Here is a tiny trained network, its code and every weight. The questions are about switching its units off for an input and a target symbol, where a switched-off unit gives its printed mean instead of its output.

import numpy as np


def w(rows, s, z=0):
    codes = np.array(rows[::2]) - 128.0
    scale = np.full(codes.shape[1], s)
    scale[-1] = z or s
    return codes * scale


def norm(h):
    return h / np.sqrt((h * h).mean(-1, keepdims=True) + 1e-5)


def f(y):
    return np.maximum(y, 0)


def softmax(a):
    e = np.exp(a - a.max(-1, keepdims=True))
    return e / e.sum(-1, keepdims=True)


def log_softmax(a):
    a = a - a.max(-1, keepdims=True)
    return a - np.log(np.exp(a).sum(-1, keepdims=True))


def net(x, mask):
    ids = ['ΔΦαβγεζηλμξπστ'.index(c) for c in x.split()]
    T = len(ids)
    res = E[ids] + P[:T]
    r = norm(res)
    for j in range(3):
        rows = slice(3 * j, 3 * j + 3)
        q, k, v = (r @ M[0][rows].T for M in (Q, K, V))
        z = softmax(np.where(np.tri(T) > 0, q @ k.T / 3**0.5, -1e9)) @ v
        o = O[0][rows]
        res = res + np.where(mask[j], z, o[:, -1]) @ o[:, :-1]
    y = f(norm(res) @ A[0][:, :-1].T + A[0][:, -1])
    res = res + np.where(mask[3:19], y, B[0][:, -1]) @ B[0][:, :-1]
    return log_softmax(norm(res)[-1] @ U[:, :-1].T + U[:, -1])


Q, K, V, O, A, B = {}, {}, {}, {}, {}, {}
E = w([
[95,33,177,131,138,194],'Δ',
[133,190,121,144,75,103],'Φ',
[142,140,111,88,57,140],'α',
[112,163,102,191,91,94],'β',
[129,124,103,136,94,92],'γ',
[199,127,203,60,73,116],'ε',
[164,140,67,154,55,100],'ζ',
[173,139,206,117,194,77],'η',
[108,192,141,153,76,67],'λ',
[178,102,98,130,190,162],'μ',
[149,104,92,92,3,71],'ξ',
[145,30,177,131,112,85],'π',
[192,142,146,171,121,187],'σ',
[96,212,140,178,67,97],'τ',
],0.02)
P = w([
[63,120,8,97,89,172],'0',
[149,99,52,139,46,131],'1',
[167,95,64,147,61,130],'2',
[180,89,79,153,74,125],'3',
[187,100,94,165,88,122],'4',
[201,98,105,171,99,124],'5',
],0.012)
Q[0] = w([
[201,145,119,166,99,133],'h1',
[134,114,49,180,78,148],'h1',
[101,168,118,71,192,100],'h1',
[74,125,144,114,88,116],'h2',
[116,116,157,141,141,170],'h2',
[93,133,144,54,251,114],'h2',
[81,130,114,100,152,144],'h3',
[223,152,147,126,201,141],'h3',
[96,163,131,33,225,118],'h3',
],0.021)
K[0] = w([
[163,138,171,104,203,193],'h1',
[207,95,180,172,169,118],'h1',
[90,135,3,138,80,161],'h1',
[156,106,177,190,92,106],'h2',
[130,145,107,101,122,87],'h2',
[62,139,42,125,53,134],'h2',
[129,109,112,120,72,168],'h3',
[93,192,81,80,189,106],'h3',
[64,155,33,117,67,99],'h3',
],0.02)
V[0] = w([
[179,133,107,82,249,130],'h1',
[224,137,111,232,93,190],'h1',
[157,128,113,186,132,121],'h1',
[93,198,61,127,180,148],'h2',
[89,80,142,151,112,238],'h2',
[136,90,159,174,174,116],'h2',
[107,102,55,203,135,168],'h3',
[78,53,165,193,134,61],'h3',
[127,102,72,121,134,35],'h3',
],0.012)
O[0] = w([
[55,99,155,45,103,67,104],'h1',
[70,211,65,160,58,179,255],'h1',
[95,163,119,137,111,119,162],'h1',
[76,123,90,87,186,148,52],'h2',
[91,117,231,172,139,199,212],'h2',
[93,121,156,141,70,89,131],'h2',
[86,104,63,97,156,164,238],'h3',
[113,69,130,204,197,119,160],'h3',
[74,47,85,120,114,9,145],'h3',
],0.012,0.008)
A[0] = w([
[172,100,155,125,78,76,166],'n1',
[157,186,121,163,134,84,138],'n2',
[114,108,131,194,91,163,122],'n3',
[110,137,201,177,104,128,70],'n4',
[38,141,138,46,152,146,2],'n5',
[60,152,91,127,147,142,143],'n6',
[115,168,127,75,88,112,60],'n7',
[74,164,109,129,148,145,78],'n8',
[147,121,153,89,207,132,142],'n9',
[155,154,80,146,106,157,118],'n10',
[6,171,145,27,148,92,86],'n11',
[111,83,180,173,133,38,190],'n12',
[67,93,123,105,70,117,34],'n13',
[146,140,104,110,103,121,68],'n14',
[121,110,170,109,65,119,87],'n15',
[100,180,141,150,120,127,105],'n16',
],0.022,0.0078)
B[0] = w([
[202,144,157,112,100,72,189],'n1',
[149,95,165,117,213,127,164],'n2',
[93,86,161,95,118,190,255],'n3',
[60,43,93,79,165,187,191],'n4',
[154,212,163,240,121,51,179],'n5',
[158,122,188,183,111,113,208],'n6',
[131,130,155,182,120,113,168],'n7',
[176,129,167,166,84,92,173],'n8',
[39,146,120,137,4,153,141],'n9',
[86,125,160,84,149,82,210],'n10',
[59,110,193,31,102,57,211],'n11',
[209,188,86,149,49,74,203],'n12',
[109,199,191,183,169,30,180],'n13',
[127,146,143,112,166,156,149],'n14',
[171,100,133,189,216,144,153],'n15',
[197,90,149,100,128,131,158],'n16',
],0.014)
U = w([
[135,129,114,132,205,111,177],'Δ',
[114,64,119,4,107,89,93],'Φ',
[130,162,116,35,109,150,130],'α',
[101,156,62,120,98,138,157],'β',
[155,178,147,201,185,162,71],'γ',
[161,85,121,182,58,130,6],'ε',
[141,204,130,147,65,181,47],'ζ',
[193,143,190,89,167,146,75],'η',
[138,190,99,127,171,153,193],'λ',
[113,152,100,221,148,138,97],'μ',
[81,163,171,151,130,101,123],'ξ',
[105,85,84,129,155,100,135],'π',
[138,146,117,132,137,137,115],'σ',
[115,91,143,120,148,160,254],'τ',
],0.022,0.0089)

Each question gives the input, a string of symbols that net reads in full, and the target symbol t.
The units are the heads (3 rows each of Q, K, V and O) and the neurons (one row each of A and B). Each row of codes is followed by its name. A weight is (code - 128) times the scale printed after its matrix; where a second scale follows, it is the last column's (O, A, B and U).
mask holds one flag per unit, heads first, then neurons. A switched-off unit (its flag False) gives its mean, the last column of its rows in O or B, instead of its output. The means were averaged over made-up inputs and are rounded, as every weight is.
A unit's drop is (log p(t) with every unit on - log p(t) with that unit switched off) / (log p(t) with every unit on - log p(t) with every unit switched off).
The circuit of an input: a set's keep is (log p(t) with only the set's units on - log p(t) with every unit switched off) / (log p(t) with every unit on - log p(t) with every unit switched off). Starting from the 12 units with the biggest drops (on a tie, the unit counted first), units are removed one at a time, each time the one whose removal leaves the highest keep (on an exact tie, the one counted first), for as long as the keep stays at least 0.8.
circuit, biggest first: the units of the circuit, biggest drop first
most important unit: the unit with the biggest drop
top k neurons: the k neurons with the biggest drops, biggest first
which heads matter: for each layer, one digit per head in row order, 1 if its drop is at least 0.15 and else 0, layers parted by /
drop of u: that unit's drop, to one decimal
input Δ ζ ε λ, target η: most important unit -> n2
input ξ σ α, target ζ: which heads matter -> 100
input τ ζ β, target μ: circuit, biggest first -> [n11 h1 h3]
input τ μ σ ζ, target ζ: which heads matter -> 100
input Δ γ ξ, target τ: which heads matter -> 010
input τ Δ τ ζ, target τ: which heads matter -> 000
input π λ λ Φ, target ε: which heads matter -> 001
input Δ ζ Δ ε λ, target η: which heads matter -> 010
input ζ ξ Δ η, target Δ: which heads matter -> 111
input ζ β α, target α: top 2 neurons -> [n10 n5]
input π ζ π Δ π α, target ε: which heads matter -> 011
input μ β σ π γ, target ε: top 2 neurons -> [n12 n11]
input η μ τ, target Φ: which heads matter -> 100
input Δ σ β, target ζ: circuit, biggest first -> [h3]
input τ μ η, target λ: top 2 neurons -> [n11 n3]
input Δ ε α η, target ε: top 2 neurons -> [n12 n9]
input μ ζ ξ, target ξ: top 3 neurons -> [n13 n5 n11]
input ζ τ τ, target γ: top 2 neurons -> [n11 n2]
input ε ξ β, target η: drop of h3 -> 0.2
input Δ Φ η λ Φ μ, target ε: drop of n11 -> 0.6
input Δ β η, target ε: drop of n9 -> 0.1
input η π β ζ, target Φ: circuit, biggest first -> [h1]
